Below are the code and all the weights of a small trained network. Each question names an input and a target symbol and asks about switching units off, where a switched-off unit gives its printed mean instead of its output.

import numpy as np


def w(rows, s, z=0):
    codes = np.array(rows[::2]) - 128.0
    scale = np.full(codes.shape[1], s)
    scale[-1] = z or s
    return codes * scale


def f(y):
    return np.maximum(y, 0)


def softmax(a):
    e = np.exp(a - a.max(-1, keepdims=True))
    return e / e.sum(-1, keepdims=True)


def log_softmax(a):
    a = a - a.max(-1, keepdims=True)
    return a - np.log(np.exp(a).sum(-1, keepdims=True))


def net(x, mask):
    ids = ['ΔΘΠΣΨαβγεζηλμτω'.index(c) for c in x.split()]
    T = len(ids)
    res = E[ids] + P[:T]
    u = 0
    for l in range(2):
        r = res
        for j in range(2):
            rows = slice(2 * j, 2 * j + 2)
            q, k, v = (r @ M[l][rows].T for M in (Q, K, V))
            z = softmax(np.where(np.tri(T) > 0, q @ k.T / 2**0.5, -1e9)) @ v
            o = O[l][rows]
            res = res + np.where(mask[u + j], z, o[:, -1]) @ o[:, :-1]
        u += 2
        y = f(res @ A[l][:, :-1].T + A[l][:, -1])
        res = res + np.where(mask[u : u + 8], y, B[l][:, -1]) @ B[l][:, :-1]
        u += 8
    return log_softmax(res[-1] @ U[:, :-1].T + U[:, -1])


Q, K, V, O, A, B = {}, {}, {}, {}, {}, {}
E = w([
[173,160,193,122,90,129,59,61],'Δ',
[115,69,80,85,178,67,130,185],'Θ',
[89,119,95,172,163,67,154,159],'Π',
[98,166,118,214,101,109,172,173],'Σ',
[153,169,41,120,92,101,139,84],'Ψ',
[64,182,146,146,113,148,77,205],'α',
[164,121,96,162,139,84,103,81],'β',
[148,133,121,137,72,70,194,115],'γ',
[127,107,129,62,113,124,165,107],'ε',
[128,204,194,132,62,177,50,169],'ζ',
[103,46,96,141,160,170,71,25],'η',
[155,214,56,81,221,168,126,140],'λ',
[239,57,218,139,122,116,114,184],'μ',
[228,52,62,56,100,182,173,143],'τ',
[210,213,153,219,250,103,169,165],'ω',
],0.023)
P = w([
[77,95,156,11,32,52,190,90],'0',
[114,139,122,74,66,52,140,82],'1',
[118,129,110,108,100,62,102,110],'2',
[132,120,100,135,119,90,93,124],'3',
[144,125,101,159,133,105,94,107],'4',
[134,130,106,165,145,123,107,90],'5',
],0.011)
Q[0] = w([
[214,88,135,128,208,91,158,153],'0.h0',
[100,110,58,120,187,74,138,4],'0.h0',
[129,214,87,186,151,58,171,6],'0.h1',
[170,163,9,219,187,28,232,61],'0.h1',
],0.0046)
K[0] = w([
[235,132,4,90,156,7,162,73],'0.h0',
[244,98,108,162,249,166,203,132],'0.h0',
[70,203,129,121,147,162,61,44],'0.h1',
[152,63,80,167,200,150,253,154],'0.h1',
],0.0058)
V[0] = w([
[63,170,200,128,80,124,75,148],'0.h0',
[111,160,81,167,155,91,98,174],'0.h0',
[142,125,147,131,73,56,135,155],'0.h1',
[69,137,173,141,247,76,254,40],'0.h1',
],0.0061)
O[0] = w([
[60,153,134,95,184,174,136,94,8],'0.h0',
[105,119,144,101,146,114,190,82,93],'0.h0',
[185,170,199,139,11,103,205,66,84],'0.h1',
[85,109,132,121,67,131,100,230,107],'0.h1',
],0.011,0.0014)
A[0] = w([
[140,98,82,114,130,104,192,146,143],'0.n0',
[120,91,89,168,105,34,113,184,208],'0.n1',
[44,154,161,85,181,145,132,133,56],'0.n2',
[128,119,137,40,128,123,86,142,81],'0.n3',
[137,127,37,1,149,100,180,157,70],'0.n4',
[101,128,73,169,175,190,66,170,3],'0.n5',
[159,132,98,143,180,102,136,117,174],'0.n6',
[149,102,123,56,122,178,86,130,119],'0.n7',
],0.0089,0.0026)
B[0] = w([
[107,255,109,128,105,143,124,70,175],'0.n0',
[115,142,77,99,172,130,168,107,255],'0.n1',
[189,170,65,121,193,77,151,119,185],'0.n2',
[159,147,115,64,108,117,133,95,161],'0.n3',
[51,165,204,193,164,203,129,73,199],'0.n4',
[122,181,152,207,194,50,186,135,209],'0.n5',
[85,119,181,118,98,128,184,173,188],'0.n6',
[161,130,169,187,106,127,52,101,189],'0.n7',
],0.0092,0.009)
Q[1] = w([
[32,31,109,233,129,100,134,120],'1.h0',
[153,191,179,22,238,152,253,246],'1.h0',
[175,81,97,66,109,243,125,224],'1.h1',
[95,157,63,109,179,33,28,35],'1.h1',
],0.0048)
K[1] = w([
[55,44,70,187,88,149,117,147],'1.h0',
[112,255,141,130,223,89,188,177],'1.h0',
[30,157,121,3,85,72,122,105],'1.h1',
[118,59,194,191,178,221,215,138],'1.h1',
],0.0067)
V[1] = w([
[117,158,84,4,48,212,130,159],'1.h0',
[206,147,159,80,105,154,124,113],'1.h0',
[60,53,119,213,112,123,133,112],'1.h1',
[158,50,158,85,114,112,167,142],'1.h1',
],0.005)
O[1] = w([
[110,144,133,232,158,94,158,124,5],'1.h0',
[44,177,83,163,157,129,86,114,80],'1.h0',
[41,205,8,137,50,150,7,143,185],'1.h1',
[223,254,162,83,109,36,117,114,2],'1.h1',
],0.0068,0.0059)
A[1] = w([
[109,129,144,205,148,56,133,191,220],'1.n0',
[196,119,145,154,85,127,108,104,80],'1.n1',
[148,125,141,2,149,140,81,84,6],'1.n2',
[107,84,98,116,89,68,129,98,138],'1.n3',
[131,111,104,77,152,69,124,193,49],'1.n4',
[162,48,137,81,79,126,126,117,62],'1.n5',
[108,181,114,106,139,88,119,143,31],'1.n6',
[163,182,128,144,162,201,112,139,101],'1.n7',
],0.012,0.0021)
B[1] = w([
[86,141,173,77,76,183,89,232,171],'1.n0',
[132,36,125,17,197,191,93,202,171],'1.n1',
[33,165,178,223,100,210,171,118,199],'1.n2',
[208,117,95,171,175,233,215,237,254],'1.n3',
[224,210,203,190,93,223,70,94,151],'1.n4',
[84,253,184,62,200,167,132,208,172],'1.n5',
[231,112,150,59,96,183,75,60,197],'1.n6',
[209,38,163,166,86,110,202,186,208],'1.n7',
],0.0068,0.0094)
U = w([
[110,109,193,112,88,153,75,105,102],'Δ',
[101,115,153,41,153,138,121,137,91],'Θ',
[69,145,128,124,79,104,142,189,140],'Π',
[75,95,166,97,42,135,120,122,143],'Σ',
[140,175,143,223,104,170,139,98,2],'Ψ',
[57,176,108,67,202,103,130,102,123],'α',
[168,112,79,76,120,110,185,132,160],'β',
[161,46,143,125,46,158,159,116,105],'γ',
[138,178,171,158,104,121,106,169,114],'ε',
[133,136,156,205,186,137,176,147,40],'ζ',
[122,213,50,170,128,213,66,97,139],'η',
[81,99,105,176,214,185,115,152,133],'λ',
[172,201,157,91,254,99,64,106,159],'μ',
[238,79,67,157,196,136,138,107,192],'τ',
[134,176,120,84,135,249,167,138,187],'ω',
],0.0072,0.0081)

Each question gives the input, a string of symbols that net reads in full, and the target symbol t.
The units are the heads (2 rows each of Q, K, V and O) and the neurons (one row each of A and B). Each row of codes is followed by its name. A weight is (code - 128) times the scale printed after its matrix; where a second scale follows, it is the last column's (O, A, B and U).
mask holds one flag per unit, layer by layer, with each layer's heads first. A switched-off unit (its flag False) gives its mean, the last column of its rows in O or B, instead of its output. The means were averaged over made-up inputs and are rounded, as every weight is.
A unit's drop is (log p(t) with every unit on - log p(t) with that unit switched off) / (log p(t) with every unit on - log p(t) with every unit switched off).
The circuit of an input: a set's keep is (log p(t) with only the set's units on - log p(t) with every unit switched off) / (log p(t) with every unit on - log p(t) with every unit switched off). Starting from the 12 units with the biggest drops (on a tie, the unit counted first), units are removed one at a time, each time the one whose removal leaves the highest keep (on an exact tie, the one counted first), for as long as the keep stays at least 0.8.
circuit, biggest first: the units of the circuit, biggest drop first
top k neurons: the k neurons with the biggest drops, biggest first
top k neurons in layer l: the k neurons of layer l with the biggest drops, biggest first
drop when u is switched off: that unit's drop, to one decimal
input Ψ η Θ η α Π, target η: circuit, biggest first : (1.h1, 0.n0, 1.n7)
input Σ Ψ η λ, target ζ: circuit, biggest first : (0.n4, 1.n7, 0.n5)
input η Ψ μ, target ω: top 4 neurons in layer 0 : (0.n5, 0.n4, 0.n2, 0.n7)
input ζ β ζ η, target ω: top 4 neurons in layer 1 : (1.n5, 1.n3, 1.n1, 1.n2)
input ε β β ζ, target ζ: circuit, biggest first : (0.h1, 1.h1, 1.n7, 1.n6)
input η β β λ β, target λ: top 3 neurons in layer 0 : (0.n4, 0.n2, 0.n3)
input Ψ λ Ψ Π η ω, target ω: circuit, biggest first : (1.n0)
input α η μ, target μ: circuit, biggest first : (1.n5, 1.h1, 0.h1)
input β Π Ψ Ψ α τ, target γ: top 3 neurons : (1.n7, 0.n4, 1.n3)
input β Ψ μ α, target μ: top 2 neurons in layer 0 : (0.n2, 0.n4)
input Ψ β η η Π, target η: top 2 neurons : (1.n4, 0.n0)
input η α α Δ Θ, target α: top 2 neurons : (0.n4, 1.n3)
input η Ψ λ, target λ: top 2 neurons : (0.n4, 1.n6)
input α ω η β α, target μ: top 2 neurons : (0.n2, 1.n3)
input β β ζ, target ζ: top 4 neurons : (1.n7, 1.n2, 0.n2, 1.n6)
input β η Θ ζ η Θ, target η: top 2 neurons in layer 0 : (0.n0, 0.n5)
input η η ω β, target ω: top 4 neurons in layer 1 : (1.n4, 1.n5, 1.n3, 1.n7)
input η τ γ ω, target ω: top 3 neurons : (1.n0, 0.n1, 1.n4)
input Ψ η Π ε λ, target λ: top 2 neurons in layer 0 : (0.n4, 0.n5)
input α η α ζ η Θ, target η: drop when 0.h0 is switched off : 0.2
input η Ψ Π, target ω: drop when 1.n6 is switched off : 0.1
input η Ψ λ τ, target γ: drop when 0.n1 is switched off : 0.2
